Where the symbols take the points:
* | bo ni fi
w425 | w11 w52 w673
w124 | w142 w922 w301
w951 | w505 w900 w197
w197 | w96 w907 w576
w820 | w207 w991 w660
w355 | w555 w147 w379
w907 | w576 w473 w139
w827 | w508 w196 w425
w284 | w947 w834 w493
w137 | w360 w785 w963
w11 | w977 w673 w973
w142 | w820 w301 w991
w945 | w766 w604 w182
w412 | w97 w951 w505
w99 | w526 w820 w207
w753 | w533 w631 w318
w641 | w900 w947 w205
w238 | w161 w653 w788
w788 | w716 w566 w614
w139 | w747 w451 w817
w555 | w331 w379 w827
w491 | w371 w468 w676
w406 | w277 w508 w733
w32 | w625 w534 w428
w841 | w52 w491 w371
w533 | w147 w318 w329
w660 | w64 w554 w339
w631 | w318 w161 w411
w721 | w739 w64 w369
w28 | w611 w49 w29
w310 | w554 w97 w32
w995 | w653 w99 w526
w540 | w395 w277 w284
w676 | w355 w533 w147
w653 | w788 w526 w566
w362 | w785 w555 w331
w301 | w991 w919 w310
w69 | w238 w995 w653
w97 | w32 w505 w534
w817 | w412 w717 w951
w947 | w205 w493 w295
w766 | w753 w182 w631
w428 | w845 w124 w142
w922 | w301 w747 w919
w905 | w196 w220 w841
w673 | w973 w850 w362
w395 | w641 w284 w947
w991 | w660 w310 w554
w973 | w137 w362 w785
w96 | w124 w576 w922
w220 | w841 w611 w491
w919 | w310 w412 w97
w625 | w321 w428 w845
w451 | w817 w479 w717
w339 | w682 w625 w321
w329 | w905 w165 w220
w604 | w182 w69 w238
w411 | w165 w716 w28
w800 | w680 w137 w360
w850 | w362 w355 w555
w29 | w468 w766 w753
w505 | w534 w197 w96
w834 | w493 w977 w800
w526 | w566 w207 w721
w64 | w369 w339 w682
w785 | w963 w331 w406
w717 | w951 w641 w900
w147 | w379 w329 w905
w900 | w197 w205 w907
w680 | w852 w360 w999
w566 | w614 w721 w739
w747 | w919 w817 w412
w493 | w295 w800 w680
w508 | w733 w425 w11
w468 | w676 w753 w533
w479 | w717 w395 w641
w963 | w540 w406 w277
w182 | w631 w238 w161
w611 | w491 w29 w468
w852 | w451 w999 w479
w845 | w99 w142 w820
w682 | w69 w321 w995
w360 | w999 w963 w540
w161 | w411 w788 w716
w207 | w721 w660 w64
w614 | w49 w739 w945
w318 | w329 w411 w165
w554 | w339 w32 w625
w733 | w834 w11 w977
w369 | w604 w682 w69
w999 | w479 w540 w395
w277 | w284 w733 w834
w165 | w220 w28 w611
w52 | w673 w371 w850
w716 | w28 w614 w49
w473 | w139 w852 w451
w977 | w800 w973 w137
w331 | w406 w827 w508
w295 | w473 w680 w852
w321 | w995 w845 w99
w196 | w425 w841 w52
w205 | w907 w295 w473
w379 | w827 w905 w196
w371 | w850 w676 w355
w739 | w945 w369 w604
w534 | w428 w96 w124
w576 | w922 w139 w747
w49 | w29 w945 w766

The rows follow the links: the fewer symbols apart two points are, the more alike their rows tend to be.

Here are some points, each with a row of numbers. One shown again gets a slightly different row.
w32 -> [33,177,15,60,42,36,84,-11,-76,-136,98,77,15,-90,187,35,15,-67,110,-31,-67,-73,-159,-110,56,-98,156,-5,55,-98,31,-125,-19,163,12,-89,91,184,-70,10,-76,-168,189,-187,-75,3,83,-42,36,15,73,19,-6,-16,-283,154,180,-116,54,180,-343,-37,-17,-99,-158,155,18,-5,13]
w673 -> [88,-91,61,36,-40,-71,-49,-111,-102,83,26,-89,-104,97,-108,-50,119,90,-7,82,9,187,67,11,-172,-31,37,35,-54,157,56,46,-67,-219,57,275,-93,-172,97,48,1,102,-106,176,16,37,24,123,-89,78,-41,-24,5,-100,215,-143,-79,76,-153,-272,242,4,62,47,214,-73,-76,-62,102]
w614 -> [-223,-3,30,-239,2,35,72,115,279,-67,-142,-91,198,-44,52,28,-120,-96,80,19,87,-4,171,77,244,213,-116,8,151,-19,-16,39,95,136,42,-142,-12,-40,-27,131,54,218,14,24,-89,37,-1,-16,116,-40,58,-23,9,176,92,-22,-98,115,107,175,23,-102,-104,85,-190,4,17,82,-105]
w142 -> [22,182,30,29,39,36,94,-3,-39,-140,83,61,34,-97,200,55,10,-90,121,-19,-39,-64,-139,-96,90,-72,158,-7,88,-93,39,-111,-16,172,27,-79,92,181,-69,32,-69,-124,195,-188,-104,8,84,-33,51,13,82,7,-3,-5,-262,160,177,-97,58,191,-342,-42,-21,-87,-178,162,8,-14,5]
w355 -> [-78,-90,115,-65,-35,-44,-2,-55,-21,-4,15,-136,-16,73,-68,-157,76,87,124,80,-17,249,166,-4,-125,56,-37,109,-35,144,9,-42,-8,-132,90,166,-137,-203,102,127,30,161,-72,236,-3,63,48,90,-59,67,-33,11,50,-5,185,-295,-136,94,-91,-199,226,-103,-15,98,118,-71,-5,82,89]
w641 -> [178,-52,-144,222,3,-8,-122,-14,-157,138,52,159,-148,28,-123,44,6,73,-236,-96,-41,-176,-177,0,-145,-141,-16,-81,-167,-59,-56,47,-44,-81,-128,-44,55,93,-26,-245,-13,-239,-84,-89,166,-87,-109,-75,-65,-51,-86,30,-28,-104,-96,116,64,-124,-15,-74,12,186,90,-91,147,-58,23,-72,0]
w508 -> [145,-96,31,73,-38,-70,-68,-112,-117,116,22,-63,-127,101,-125,-3,108,75,-69,75,22,135,33,22,-171,-60,50,5,-63,137,64,79,-86,-229,30,292,-72,-143,84,1,-6,61,-117,139,26,18,5,124,-98,67,-56,-37,-4,-121,211,-73,-58,63,-150,-274,245,56,85,20,232,-80,-89,-106,90]
w739 -> [-183,35,31,-230,8,42,85,108,268,-82,-136,-81,190,-57,93,76,-116,-129,80,26,96,-33,127,68,276,185,-60,-14,178,-35,14,45,90,165,43,-123,20,6,-50,130,34,199,54,-28,-125,34,15,-7,131,-35,81,-40,-9,164,64,62,-54,101,108,209,-45,-90,-89,60,-214,44,-5,31,-111]
w491 -> [-179,-85,108,-131,-19,-15,22,5,68,-46,-27,-136,64,44,-46,-182,16,68,159,61,-17,216,211,14,-40,124,-113,117,-4,105,-32,-60,50,-53,80,39,-131,-195,88,147,57,192,-56,225,-4,60,40,44,-20,40,-16,22,62,72,156,-323,-169,106,-23,-96,198,-145,-70,117,27,-72,44,162,41]
w951 -> [119,49,-102,208,30,18,-54,-6,-189,13,112,173,-102,-33,-1,-12,17,54,-95,-113,-104,-160,-209,-81,-118,-168,39,-35,-142,-114,-62,-78,-26,32,-98,-134,66,162,-43,-196,-43,-300,46,-147,118,-73,-50,-108,-47,-40,-37,63,-8,-76,-266,92,138,-177,28,42,-190,100,40,-116,23,29,68,9,17]
w604 -> [-193,30,23,-231,8,40,87,108,275,-77,-139,-81,192,-55,82,63,-125,-124,80,26,97,-24,143,70,264,188,-77,-6,181,-29,1,47,86,158,34,-129,11,-5,-46,128,41,204,48,-18,-115,36,14,-15,123,-38,77,-38,-5,173,73,48,-65,108,108,203,-27,-93,-93,74,-210,36,-3,41,-115]
w676 -> [-166,-82,110,-121,-25,-20,17,-2,51,-37,-18,-139,56,52,-47,-182,29,77,161,63,-16,230,204,7,-54,115,-102,123,-16,107,-26,-56,39,-63,89,59,-134,-195,94,152,53,185,-57,229,-7,63,41,55,-29,46,-19,16,61,62,159,-325,-164,108,-46,-116,200,-135,-60,119,41,-73,32,153,50]
w473 -> [165,-33,-141,219,5,-2,-106,-9,-170,114,60,162,-139,10,-98,28,9,77,-212,-107,-64,-182,-185,-21,-143,-151,-15,-70,-170,-81,-65,26,-42,-58,-132,-76,59,113,-32,-245,-19,-266,-54,-107,163,-89,-105,-90,-70,-52,-79,44,-21,-103,-135,111,86,-141,0,-54,-30,171,80,-96,121,-37,34,-50,-3]
w850 -> [9,-88,98,-13,-37,-61,-27,-92,-65,39,30,-115,-62,85,-85,-114,101,90,69,91,-10,231,123,3,-158,7,6,82,-46,157,36,-1,-41,-184,81,237,-121,-193,106,99,22,137,-93,215,2,52,43,120,-77,80,-38,-10,33,-64,204,-230,-111,91,-131,-243,239,-54,28,72,172,-69,-46,14,103]
w753 -> [-252,-72,71,-201,-21,20,38,81,186,-50,-92,-117,148,12,-18,-135,-66,12,139,30,22,123,227,47,89,200,-166,89,43,41,-54,-30,102,45,55,-88,-94,-143,43,140,77,219,-44,161,-24,48,7,-3,40,-13,11,18,49,153,140,-245,-173,119,55,34,148,-140,-100,126,-77,-59,65,172,-38]
w922 -> [76,124,-34,149,41,31,17,-15,-155,-85,133,137,-51,-70,112,-9,29,-5,36,-73,-104,-110,-200,-114,-42,-148,107,-5,-59,-113,-25,-140,-20,115,-36,-123,86,191,-54,-93,-62,-265,141,-175,22,-43,26,-84,-6,-5,16,51,2,-52,-321,100,175,-169,44,117,-305,24,5,-116,-79,106,62,24,31]
w788 -> [-214,4,29,-239,2,43,71,115,274,-68,-142,-80,199,-44,61,37,-120,-108,84,25,92,-7,163,73,245,203,-98,-2,157,-20,-9,46,99,142,32,-132,-3,-26,-35,132,53,215,22,12,-96,37,3,-17,122,-41,63,-30,-2,172,91,2,-88,109,107,181,2,-97,-102,80,-196,14,14,65,-110]
w905 -> [-134,-85,116,-102,-33,-33,15,-30,19,-25,0,-140,29,55,-51,-180,53,82,150,70,-21,242,196,4,-84,93,-75,118,-27,123,-14,-56,23,-96,86,104,-135,-203,99,145,48,180,-64,237,-7,65,46,66,-43,52,-25,19,60,34,179,-321,-152,106,-63,-152,211,-123,-41,109,72,-74,23,126,68]
w505 -> [85,108,-54,168,37,30,-4,-13,-169,-55,130,148,-60,-62,80,-14,25,14,0,-89,-112,-127,-205,-109,-69,-157,86,-12,-85,-117,-36,-128,-22,93,-61,-133,84,184,-52,-127,-56,-278,114,-167,49,-49,7,-94,-23,-16,-1,61,0,-59,-310,93,172,-178,43,96,-276,41,16,-115,-50,82,66,29,29]
w301 -> [44,171,4,82,41,34,67,-18,-99,-123,115,94,1,-94,169,17,24,-48,89,-45,-89,-74,-170,-109,27,-115,143,-7,16,-104,13,-132,-14,149,-1,-99,88,191,-62,-16,-75,-193,182,-185,-49,-10,69,-56,15,10,55,27,1,-31,-302,133,184,-138,52,162,-342,-22,-17,-105,-135,146,33,3,22]
w96 -> [78,121,-42,166,41,34,9,-7,-161,-73,128,143,-58,-68,92,-15,25,7,18,-83,-109,-117,-202,-112,-58,-151,92,-7,-72,-117,-33,-129,-15,100,-50,-132,88,186,-57,-108,-60,-274,129,-172,34,-40,21,-90,-19,-13,10,57,4,-55,-315,100,173,-169,43,111,-289,27,15,-114,-62,94,64,26,26]

Each walk starts at a row. The symbols on each line, taken left to right, move it on to the next point.
Each answer is a row, close to the row of the point it stands for.
[-93,-90,117,-78,-28,-36,4,-42,-9,-14,8,-135,5,68,-55,-174,73,89,138,80,-18,252,173,2,-111,66,-46,113,-32,136,1,-50,7,-125,90,147,-137,-207,102,138,39,171,-70,235,-3,60,54,79,-59,58,-25,11,55,8,185,-302,-143,96,-77,-181,228,-112,-29,103,99,-70,3,104,88]
bo fi fi bo bo
[195,-99,-34,116,-32,-65,-95,-101,-118,162,12,-13,-156,97,-148,48,89,68,-166,42,36,42,-32,45,-162,-88,42,-43,-81,98,52,124,-97,-234,-19,257,-34,-93,59,-70,-8,4,-138,82,64,-13,-38,91,-90,39,-72,-35,-32,-139,182,20,-26,29,-136,-259,221,123,110,-5,249,-86,-96,-157,58]
ni bo ni fi ni
[123,-95,41,56,-39,-69,-61,-113,-109,109,24,-73,-124,103,-117,-21,108,73,-51,81,17,157,46,19,-181,-50,49,17,-61,142,63,64,-80,-228,42,289,-78,-157,91,19,-2,79,-117,152,24,24,5,124,-94,70,-54,-29,-5,-116,211,-95,-67,63,-156,-279,240,36,82,32,230,-80,-91,-96,93]
[-25,175,42,-70,37,36,115,22,65,-142,14,15,95,-95,211,105,-27,-140,122,12,16,-57,-71,-49,184,2,140,-25,161,-75,62,-53,6,193,48,-62,95,143,-77,92,-53,-4,188,-170,-156,24,92,-3,99,15,104,-25,-18,43,-165,191,134,-29,71,232,-305,-69,-40,-54,-218,163,-24,-40,-31]
ni fi fi bo fi
[-72,146,46,-127,25,43,126,48,143,-124,-49,-20,134,-101,195,123,-63,-158,112,30,55,-58,-11,-8,238,62,99,-32,197,-67,60,-7,26,194,53,-72,87,112,-77,118,-29,64,159,-148,-168,28,81,6,118,-3,110,-44,-22,79,-93,195,91,24,85,240,-240,-75,-61,-23,-240,140,-36,-42,-60]
bo fi bo fi
[-208,18,24,-237,4,38,83,111,275,-71,-142,-84,196,-51,76,51,-124,-111,83,23,92,-20,154,74,255,198,-90,-3,170,-25,-7,46,95,147,35,-136,4,-14,-41,127,46,206,32,-2,-110,35,13,-11,123,-36,69,-35,0,171,85,23,-75,108,106,185,-16,-102,-95,76,-200,19,6,54,-111]
[147,-4,-125,225,20,16,-97,-10,-176,73,86,174,-132,-6,-57,4,8,72,-166,-111,-80,-179,-201,-44,-137,-160,-2,-54,-156,-100,-68,-25,-30,-19,-122,-108,67,135,-44,-233,-23,-289,-15,-124,149,-84,-85,-108,-57,-45,-64,57,-17,-91,-201,97,106,-164,14,-6,-98,149,70,-104,82,-15,57,-21,4]
fi bo ni bo ni bo
[92,98,-59,184,40,28,-5,-15,-175,-49,126,156,-68,-56,67,-17,21,28,-17,-100,-111,-137,-214,-103,-77,-157,75,-16,-96,-117,-47,-115,-19,80,-71,-138,86,181,-55,-139,-55,-290,104,-165,64,-55,-4,-97,-29,-20,-10,61,1,-67,-304,94,164,-178,44,83,-256,56,20,-121,-33,74,64,24,25]
bo fi fi ni fi ni bo
[67,144,-10,123,37,34,44,-15,-143,-104,126,119,-31,-78,137,3,22,-23,58,-66,-98,-96,-192,-117,-21,-135,124,-2,-25,-111,-8,-141,-24,128,-20,-120,89,191,-61,-67,-63,-234,159,-177,-7,-26,45,-73,6,0,28,45,-1,-39,-315,118,182,-159,44,130,-327,1,-4,-112,-102,125,56,19,28]
[189,-72,-150,213,0,-16,-129,-21,-152,160,33,140,-154,39,-137,55,12,70,-255,-78,-28,-166,-163,9,-143,-135,-22,-83,-159,-46,-45,75,-52,-104,-132,-14,50,67,-13,-243,-4,-210,-105,-77,162,-86,-114,-56,-72,-48,-83,23,-34,-106,-52,113,58,-104,-32,-96,49,192,100,-74,163,-68,6,-92,-3]
ni fi bo ni fi fi ni
[206,-90,-138,193,-12,-31,-129,-34,-137,177,15,112,-165,62,-159,75,20,71,-265,-53,6,-141,-125,37,-145,-128,-17,-89,-140,-13,-19,110,-61,-152,-118,60,33,31,-2,-217,-8,-160,-132,-41,147,-79,-110,-23,-80,-31,-87,1,-49,-120,26,118,34,-71,-58,-143,114,201,117,-61,201,-87,-34,-132,5]
ni fi fi bo
[197,-74,-146,214,-4,-18,-131,-31,-152,165,28,139,-155,41,-143,66,16,69,-256,-73,-15,-156,-147,25,-142,-136,-21,-86,-153,-42,-34,82,-48,-118,-127,7,48,62,-16,-236,-10,-198,-109,-69,156,-88,-117,-48,-69,-52,-87,19,-33,-117,-29,120,46,-94,-40,-112,69,196,105,-76,173,-77,-4,-100,-4]
[28,-87,95,-5,-38,-63,-34,-92,-81,46,26,-116,-74,94,-87,-96,110,85,52,90,-8,223,108,1,-164,-7,18,71,-49,153,47,9,-50,-192,82,254,-111,-195,105,87,14,117,-92,205,3,50,42,117,-89,81,-44,-13,31,-73,207,-212,-102,86,-136,-255,244,-43,33,67,184,-72,-57,-5,107]
bo ni bo ni ni
[-11,-87,105,-30,-35,-54,-20,-81,-57,23,21,-119,-44,87,-79,-126,97,90,87,88,-8,238,130,-1,-149,21,-5,88,-45,151,34,-20,-31,-175,86,222,-125,-205,107,107,19,143,-86,216,-3,53,48,109,-74,80,-36,-8,33,-46,204,-248,-116,90,-121,-230,237,-69,11,79,162,-76,-36,30,109]
ni fi ni ni
[-205,-85,99,-153,-17,-4,21,30,103,-50,-44,-138,92,35,-42,-178,-6,61,160,50,-2,200,221,16,-10,149,-136,118,1,89,-42,-61,64,-23,76,-4,-128,-186,76,150,69,196,-52,215,-6,61,30,27,-4,28,-9,22,64,91,151,-314,-173,112,-6,-69,185,-145,-86,127,5,-72,55,179,22]
[-241,-78,73,-195,-21,9,35,74,171,-51,-83,-125,140,17,-26,-143,-60,20,138,34,18,140,233,40,68,186,-166,91,40,50,-57,-31,94,37,56,-86,-107,-149,46,145,79,208,-37,180,-18,53,12,5,32,-1,5,19,52,142,137,-262,-170,111,44,20,149,-140,-99,134,-68,-64,64,176,-27]
ni ni fi ni
[-227,-13,27,-238,3,42,67,116,272,-66,-142,-90,191,-34,42,8,-123,-84,88,22,82,1,176,80,234,213,-132,15,137,-14,-27,40,102,132,35,-139,-20,-49,-22,134,63,222,9,42,-81,38,-1,-15,107,-44,58,-23,13,177,105,-44,-113,116,102,163,32,-106,-106,97,-176,-3,20,91,-105]
ni fi bo bo fi bo fi
[-224,-85,88,-174,-22,2,31,47,133,-53,-58,-127,109,22,-31,-168,-24,45,155,42,4,177,229,31,21,168,-152,107,13,71,-45,-52,83,0,71,-39,-119,-174,69,148,72,205,-52,205,-8,58,18,16,7,9,-4,25,54,115,141,-293,-178,111,12,-32,169,-147,-90,122,-28,-69,61,180,0]
[131,22,-119,216,24,19,-70,-8,-185,43,102,174,-120,-18,-33,-3,11,63,-131,-115,-97,-174,-204,-64,-128,-163,10,-41,-158,-109,-63,-51,-26,5,-112,-123,70,153,-46,-217,-33,-301,13,-137,137,-79,-71,-106,-52,-48,-53,59,-12,-83,-238,95,121,-172,21,19,-142,126,51,-114,52,8,61,-5,12]
ni fi bo ni fi fi ni
[159,-24,-142,224,13,7,-108,-8,-174,101,71,165,-142,0,-90,22,10,74,-204,-106,-61,-182,-192,-23,-138,-155,-13,-67,-166,-89,-63,4,-37,-47,-129,-87,62,122,-28,-242,-22,-275,-44,-106,161,-86,-100,-98,-62,-47,-76,48,-26,-96,-157,101,87,-149,0,-36,-51,169,77,-99,108,-38,45,-37,0]
bo bo bo fi bo bo bo bo
[-116,110,31,-186,17,44,116,75,209,-110,-95,-47,164,-79,162,122,-84,-165,102,24,86,-52,47,30,266,123,37,-30,207,-50,51,25,51,188,45,-92,57,73,-72,131,-8,131,125,-105,-159,36,55,-4,130,-18,104,-47,-23,116,-21,160,30,66,101,239,-161,-81,-71,13,-238,103,-34,-24,-92]
